Below is a small trained network, with its code and all its weights. Each question gives an input and a class and asks what happens when units are switched off, that is, made to give their printed mean instead of their output.

import numpy as np


def w(rows, s, z=0):
    codes = np.array(rows[::2]) - 128.0
    scale = np.full(codes.shape[1], s)
    scale[-1] = z or s
    return codes * scale


def f(y):
    return np.maximum(y, 0)


def log_softmax(a):
    a = a - a.max(-1, keepdims=True)
    return a - np.log(np.exp(a).sum(-1, keepdims=True))


def net(x, mask):
    res = np.array(x, float).reshape(1, 4) / 4 @ E
    y = f(res @ A[0][:, :-1].T + A[0][:, -1])
    res = res + np.where(mask, y, B[0][:, -1]) @ B[0][:, :-1]
    return log_softmax(res[-1] @ U[:, :-1].T + U[:, -1])


A, B = {}, {}
E = w([
[15,205,151,80,121,66,93,104],'x0',
[65,127,72,232,127,62,185,181],'x1',
[128,101,193,204,159,119,3,158],'x2',
[45,13,152,71,181,159,142,172],'x3',
],0.006)
A[0] = w([
[53,189,145,76,129,111,95,121,118],'N0',
[72,7,145,66,147,133,127,144,91],'N1',
[94,146,154,144,124,122,72,140,120],'N2',
[205,189,112,163,112,119,117,101,105],'N3',
[141,150,112,50,116,129,229,131,102],'N4',
[189,195,134,157,118,112,118,118,100],'N5',
[147,134,99,84,130,118,175,117,99],'N6',
[129,189,125,132,124,109,107,113,121],'N7',
[143,108,139,119,132,124,126,128,255],'N8',
[195,123,162,38,128,163,78,103,103],'N9',
[87,54,136,108,138,128,131,125,85],'N10',
[74,115,101,231,123,107,172,147,101],'N11',
[142,108,147,155,138,109,70,131,91],'N12',
[254,43,121,172,133,160,157,143,99],'N13',
[163,129,151,53,124,141,70,105,97],'N14',
[143,93,161,178,143,127,15,152,103],'N15',
],0.014,0.0081)
B[0] = w([
[90,90,161,67,105,81,99,107,223],'N0',
[130,196,186,111,122,185,121,171,249],'N1',
[121,141,129,105,122,131,171,82,190],'N2',
[128,161,176,125,121,182,110,169,204],'N3',
[149,135,109,155,108,152,175,50,210],'N4',
[135,156,171,120,115,178,129,160,190],'N5',
[115,147,126,174,120,145,145,85,168],'N6',
[123,133,163,96,118,148,105,152,175],'N7',
[178,30,85,197,3,143,9,144,248],'N8',
[127,113,131,188,145,73,169,184,226],'N9',
[141,184,174,117,134,147,134,145,185],'N10',
[144,105,154,185,143,72,165,181,216],'N11',
[130,150,112,133,131,146,169,89,176],'N12',
[62,132,171,36,131,70,123,94,254],'N13',
[125,135,128,154,175,85,172,162,196],'N14',
[143,139,92,157,107,157,180,50,241],'N15',
],0.026,0.0087)
U = w([
[149,202,181,115,108,213,90,194,76],'0',
[151,136,107,170,100,151,195,3,117],'1',
[142,95,132,195,160,22,183,222,186],'2',
[49,103,165,34,103,51,85,85,177],'3',
[174,60,82,151,100,144,2,135,254],'4',
[136,135,93,114,174,123,122,129,47],'5',
[136,139,102,99,198,129,115,127,65],'6',
],0.0084,0.0024)

Each question gives the input, the list of numbers given to net, and the class t.
The units are the neurons (one row each of A and B). Each row of codes is followed by its name. A weight is (code - 128) times the scale printed after its matrix; where a second scale follows, it is the last column's (A, B and U).
mask holds one flag per neuron, in row order. A switched-off neuron (its flag False) gives its mean, the last column of its row in B, instead of its output. The means were averaged over made-up inputs and are rounded, as every weight is.
A unit's drop is (log p(t) with every unit on - log p(t) with that unit switched off) / (log p(t) with every unit on - log p(t) with every unit switched off).
The circuit of an input: a set's keep is (log p(t) with only the set's units on - log p(t) with every unit switched off) / (log p(t) with every unit on - log p(t) with every unit switched off). Starting from the 12 units with the biggest drops (on a tie, the unit counted first), units are removed one at a time, each time the one whose removal leaves the highest keep (on an exact tie, the one counted first), for as long as the keep stays at least 0.8.
circuit, biggest first: the units of the circuit, biggest drop first
unit that matters most: the unit with the biggest drop
top k neurons: the k neurons with the biggest drops, biggest first
drop when u is switched off: that unit's drop, to one decimal
input [1,-2,-7,8], class 0: top 2 neurons -> [N1, N15]
input [0,6,0,-3], class 2: unit that matters most -> N11
input [-3,5,-4,3], class 2: top 4 neurons -> [N11, N15, N2, N12]
input [-7,2,7,-1], class 1: top 2 neurons -> [N15, N0]
input [3,2,7,-6], class 1: top 4 neurons -> [N15, N1, N2, N12]
input [-7,5,7,6], class 1: top 3 neurons -> [N15, N0, N12]
input [7,-8,1,2], class 2: top 2 neurons -> [N9, N14]
input [-6,-1,-6,7], class 0: top 4 neurons -> [N1, N15, N0, N10]
input [4,-6,4,5], class 2: top 2 neurons -> [N9, N14]
input [-5,4,3,4], class 3: top 4 neurons -> [N13, N9, N3, N14]
input [-5,-5,4,-2], class 2: top 4 neurons -> [N9, N0, N14, N4]
input [1,8,8,-7], class 1: top 4 neurons -> [N15, N1, N2, N12]
input [7,7,-6,2], class 2: top 4 neurons -> [N11, N13, N15, N2]
input [6,8,0,1], class 2: circuit, biggest first -> [N11]
input [2,3,6,5], class 1: top 3 neurons -> [N15, N3, N2]
input [-2,-3,1,-1], class 4: top 2 neurons -> [N11, N8]
input [2,2,2,-2], class 4: top 2 neurons -> [N13, N1]
input [-8,5,1,4], class 3: drop when N13 is switched off -> 2.4
input [-7,-2,0,6], class 3: drop when N13 is switched off -> 5.6
input [6,-6,-6,1], class 1: circuit, biggest first -> [N4]
input [-7,2,8,-3], class 1: drop when N12 is switched off -> 0.2
input [2,0,-6,-6], class 0: drop when N10 is switched off -> -0.1
